Here is a tiny trained network, its code and every weight. The questions are about switching its units off for an input and a class, where a switched-off unit gives its printed mean instead of its output.

import numpy as np


def w(rows, s, z=0):
    codes = np.array(rows[::2]) - 128.0
    scale = np.full(codes.shape[1], s)
    scale[-1] = z or s
    return codes * scale


def norm(h):
    return h / np.sqrt((h * h).mean(-1, keepdims=True) + 1e-5)


def f(y):
    return y / 2 * (1 + np.tanh(0.7978845608 * (y + 0.044715 * y**3)))


def log_softmax(a):
    a = a - a.max(-1, keepdims=True)
    return a - np.log(np.exp(a).sum(-1, keepdims=True))


def net(x, mask):
    res = np.array(x, float).reshape(1, 5) / 4 @ E
    u = 0
    for l in range(2):
        y = f(norm(res) @ A[l][:, :-1].T + A[l][:, -1])
        res = res + np.where(mask[u : u + 7], y, B[l][:, -1]) @ B[l][:, :-1]
        u += 7
    return log_softmax(norm(res)[-1] @ U[:, :-1].T + U[:, -1])


A, B = {}, {}
E = w([
[127,114,250,153,240,131,162,129,31,68,218],'x0',
[144,117,163,42,98,105,78,80,127,168,142],'x1',
[176,40,35,149,107,55,106,117,121,168,75],'x2',
[175,175,129,178,58,32,196,160,128,94,52],'x3',
[61,46,115,110,97,221,232,121,119,197,30],'x4',
],0.0015)
A[0] = w([
[35,72,164,128,156,254,233,130,80,172,116,193],'0.n0',
[154,94,219,96,198,100,126,103,47,103,183,34],'0.n1',
[137,109,44,71,63,137,123,109,198,166,33,30],'0.n2',
[118,137,118,187,197,159,171,160,147,76,130,6],'0.n3',
[149,152,121,61,52,92,121,124,177,144,84,83],'0.n4',
[112,200,219,104,149,153,111,120,117,66,198,49],'0.n5',
[102,75,109,67,142,184,63,86,118,182,151,76],'0.n6',
],0.0034,0.0018)
B[0] = w([
[188,195,184,71,135,167,158,82,184,22,46,253],'0.n0',
[63,129,137,187,29,78,139,125,41,216,155,185],'0.n1',
[85,89,137,220,136,78,123,168,5,172,251,189],'0.n2',
[51,136,133,164,64,117,164,136,70,160,124,131],'0.n3',
[95,137,207,162,167,131,173,95,60,100,131,152],'0.n4',
[103,54,11,109,150,148,75,190,177,224,152,192],'0.n5',
[146,128,77,85,167,157,79,213,183,163,198,158],'0.n6',
],0.0031,0.0039)
A[1] = w([
[120,141,151,127,154,121,107,148,119,118,169,131],'1.n0',
[70,83,141,146,135,216,194,148,81,166,137,73],'1.n1',
[169,98,85,46,198,176,55,119,221,111,129,68],'1.n2',
[107,70,108,160,76,34,81,109,57,223,177,1],'1.n3',
[139,98,4,192,127,95,148,171,151,115,74,51],'1.n4',
[130,132,125,130,127,121,120,129,128,127,132,126],'1.n5',
[170,50,40,158,149,130,129,119,135,113,82,86],'1.n6',
],0.0033,0.0013)
B[1] = w([
[117,92,92,127,107,138,129,132,141,163,113,145],'1.n0',
[254,181,136,75,117,133,115,77,212,101,93,163],'1.n1',
[108,97,81,70,150,152,54,156,192,213,162,191],'1.n2',
[46,110,103,223,120,77,156,197,37,129,167,251],'1.n3',
[36,126,126,115,162,145,73,164,114,183,207,153],'1.n4',
[108,120,127,129,131,143,137,127,126,136,127,129],'1.n5',
[107,146,145,85,162,161,72,125,150,170,192,131],'1.n6',
],0.0032,0.0029)
U = w([
[90,99,99,226,113,50,122,164,36,162,186,243],'0',
[169,167,201,121,112,139,226,73,141,32,3,61],'1',
[132,117,100,24,159,194,66,136,221,174,154,59],'2',
],0.0062,0.0011)

Each question gives the input, the list of numbers given to net, and the class t.
The units are the neurons (one row each of A and B). Each row of codes is followed by its name. A weight is (code - 128) times the scale printed after its matrix; where a second scale follows, it is the last column's (A, B and U).
mask holds one flag per neuron, layer by layer. A switched-off neuron (its flag False) gives its mean, the last column of its row in B, instead of its output. The means were averaged over made-up inputs and are rounded, as every weight is.
A unit's drop is (log p(t) with every unit on - log p(t) with that unit switched off) / (log p(t) with every unit on - log p(t) with every unit switched off).
top k neurons: the k neurons with the biggest drops, biggest first
top k neurons in layer l: the k neurons of layer l with the biggest drops, biggest first
drop of u: that unit's drop, to one decimal
input [-7,8,4,-7,0], class 0: top 2 neurons	0.n2, 0.n0
input [1,-3,1,-3,4], class 1: top neuron	0.n0
input [-5,2,7,-7,-4], class 0: top 4 neurons	0.n0, 0.n2, 1.n3, 0.n5
input [-2,-7,5,2,8], class 1: top 4 neurons	0.n0, 0.n5, 1.n3, 1.n2
input [6,-2,7,8,5], class 1: top 2 neurons in layer 0	0.n5, 0.n2
input [-7,-1,-3,-3,-3], class 0: top 2 neurons	0.n2, 0.n0
input [-4,2,-4,8,-5], class 1: top 3 neurons	0.n1, 1.n3, 0.n2
input [-3,-4,-5,-4,7], class 1: top 2 neurons	0.n0, 0.n5
input [0,-8,5,-7,-7], class 2: top 3 neurons in layer 0	0.n2, 0.n1, 0.n4
input [-4,6,5,-2,2], class 0: drop of 0.n2	0.7
input [7,-6,-7,-2,2], class 1: drop of 1.n3	0.0
input [6,-8,2,5,2], class 1: drop of 1.n3	0.1
